data =
array([[118, 118, 114, 126, 136, 114, 126],
       [134, 132, 136, 124, 127, 136, 131],
       [145, 125, 134, 125, 128, 144, 137],
       [116, 130, 120, 136, 129, 114, 123],
       [117, 121, 115, 122, 140, 112, 129],
       [129, 136, 130, 142, 131, 128, 131],
       [121, 118, 117, 122, 123, 119, 121],
       [134, 124, 125, 120, 151, 127, 145],
       [113, 120, 108, 129, 143, 103, 131]])
data[0,0] => 118
data[6,3] => 122
data[0] => [118, 118, 114, 126, 136, 114, 126]
data[6,1] => 118
data[1,5] => 136
data[4,1] => 121
data[8] => [113, 120, 108, 129, 143, 103, 131]
data[5,1] => 136
data[:, 5] => [114, 136, 144, 114, 112, 128, 119, 127, 103]
data[0,2] => 114
data[2,6] => 137
data[3,2] => 120
data[2,3] => 125
data[:, 4] => [136, 127, 128, 129, 140, 131, 123, 151, 143]
data[2,2] => 134
data[6,6] => 121
data[1,6] => 131
data[7,6] => 145
data[0,4] => 136
data[7,2] => 125
data[1,1] => 132
data[8,1] => 120
data[:, 3] => [126, 124, 125, 136, 122, 142, 122, 120, 129]
data[3,1] => 130
data[3,0] => 116
data[7,3] => 120
data[2] => [145, 125, 134, 125, 128, 144, 137]
data[5,3] => 142
data[4,2] => 115
data[7,1] => 124
data[0,3] => 126
data[5,0] => 129

A = [105 128 136 137 148 131 111 125 129 129]
A[-10] -> 105
A[-1] -> 129
A[-3] -> 125

a = [148, 129, 153, 127, 141, 152, 129, 135, 146, 149, 127, 124]
a[0] -> 148
a[11] -> 124
a[10] -> 127
a[1] -> 129
a[5] -> 152

m = [118 130 126 120 118 100 114 121 141 127 135 152 124]
m[0] -> 118
m[9] -> 127
m[11] -> 152
m[2] -> 126
m[7] -> 121

M = [110 156 128 129 135 147 117 118 116 130 144]
M[0] => 110
M[2] => 128
M[6] => 117

B =
[[123 108 113 134 137 122 117 127]
 [131 110 110 133 140 120 118 133]
 [113 102 102 147 123 119 104 144]
 [126 111 115 132 119 125 118 139]
 [124 114 119 130 123 127 119 133]
 [111 106 108 141 144 119 109 123]]
B[0, 0]	123
B[4, 1]	114
B[1, 3]	133
B[:, 5]	[122, 120, 119, 125, 127, 119]
B[3]	[126, 111, 115, 132, 119, 125, 118, 139]
B[1, 1]	110
B[3, 2]	115
B[4]	[124, 114, 119, 130, 123, 127, 119, 133]
B[0, 2]	113
B[2, 3]	147
B[2, 6]	104
B[5, 6]	109
B[1, 6]	118
B[2]	[113, 102, 102, 147, 123, 119, 104, 144]
B[3, 6]	118
B[1, 2]	110
B[3, 3]	132
B[:, 3]	[134, 133, 147, 132, 130, 141]
B[:, 7]	[127, 133, 144, 139, 133, 123]

X =
[[128 130 114 141 116 123 127]
 [125 134 123 131 137 137 131]
 [135 114 127 127 137 138 118]
 [120 120 135 119 109 116 131]
 [141 116 132 125 117 114 123]
 [141 132 121 132 120 113 121]
 [146 128 134 121 137 133 125]
 [127 132 118 134 119 112 128]
 [131 135 133 125 141 122 119]
 [121 127 104 127 144 133 109]
 [115 129 131 117 133 126 121]
 [128 134 124 130 130 121 116]
 [151 123 131 133 136 129 120]
 [118 124 115 115 119 128 124]
 [137 137 120 130 129 136 144]]
Rows and columns are counted from 0.
row 0 col 0	128
row 6 col 1	128
row 8 col 6	119
row 2 col 3	127
row 6 col 0	146
row 8 col 5	122
row 11 col 3	130
row 6 col 3	121
row 4 col 2	132
row 0 col 3	141
row 5 col 0	141
row 14 col 6	144
row 10 col 0	115
row 3 col 3	119
row 9 col 2	104
row 7 col 2	118
row 3 col 1	120
row 1 col 4	137
row 5 col 1	132
row 5 col 4	120
row 7 col 1	132
row 14 col 4	129
row 0 col 5	123
row 14 col 1	137
row 8 col 2	133
row 10 col 2	131
row 4 col 4	117
row 12 col 1	123
row 8 col 0	131
row 1 col 5	137
row 3 col 4	109
row 6 col 5	133
row 11 col 0	128
row 10 col 6	121
row 0 col 4	116

grid = array([139, 150, 135, 134, 146, 115, 131, 114, 126, 156, 117])
grid[0]	139
grid[10]	117
grid[6]	131
grid[7]	114
grid[5]	115

arr =
117,133,118,121,137,131,120,121,126,140,141,140,127,146
108,119,112,142,109,125,115,114,136,137,128,122,115,137
134,122,131,125,122,135,132,124,134,134,102,128,129,130
123,118,130,124,139,133,110,123,125,118,131,130,122,119
121,137,120,138,102,118,118,116,138,126,119,114,129,142
127,114,130,139,116,129,125,133,123,122,145,136,125,114
124,108,120,127,135,126,125,129,119,125,114,131,115,131
124,118,131,133,109,118,130,124,138,125,122,142,128,119
123,114,122,129,112,134,126,111,129,129,131,136,119,108
Indices start at 0.
(0, 0) = 117
(8, 10) = 131
(2, 5) = 135
(1, 10) = 128
(5, 7) = 133
(5, 8) = 123
(0, 9) = 140
(7, 11) = 142
(4, 10) = 119
(7, 10) = 122
(3, 13) = 119
(8, 1) = 114
(8, 3) = 129
(6, 3) = 127
(4, 1) = 137
(0, 4) = 137
(0, 11) = 140
(6, 5) = 126
(4, 12) = 129
(8, 13) = 108
(7, 6) = 130
(7, 1) = 118
(6, 13) = 131
(3, 6) = 110
(3, 11) = 130
(4, 5) = 118
(2, 0) = 134
(0, 8) = 126
(6, 7) = 129
(4, 11) = 114
(0, 5) = 131
(7, 12) = 128
(6, 0) = 124
(1, 12) = 115
(7, 3) = 133
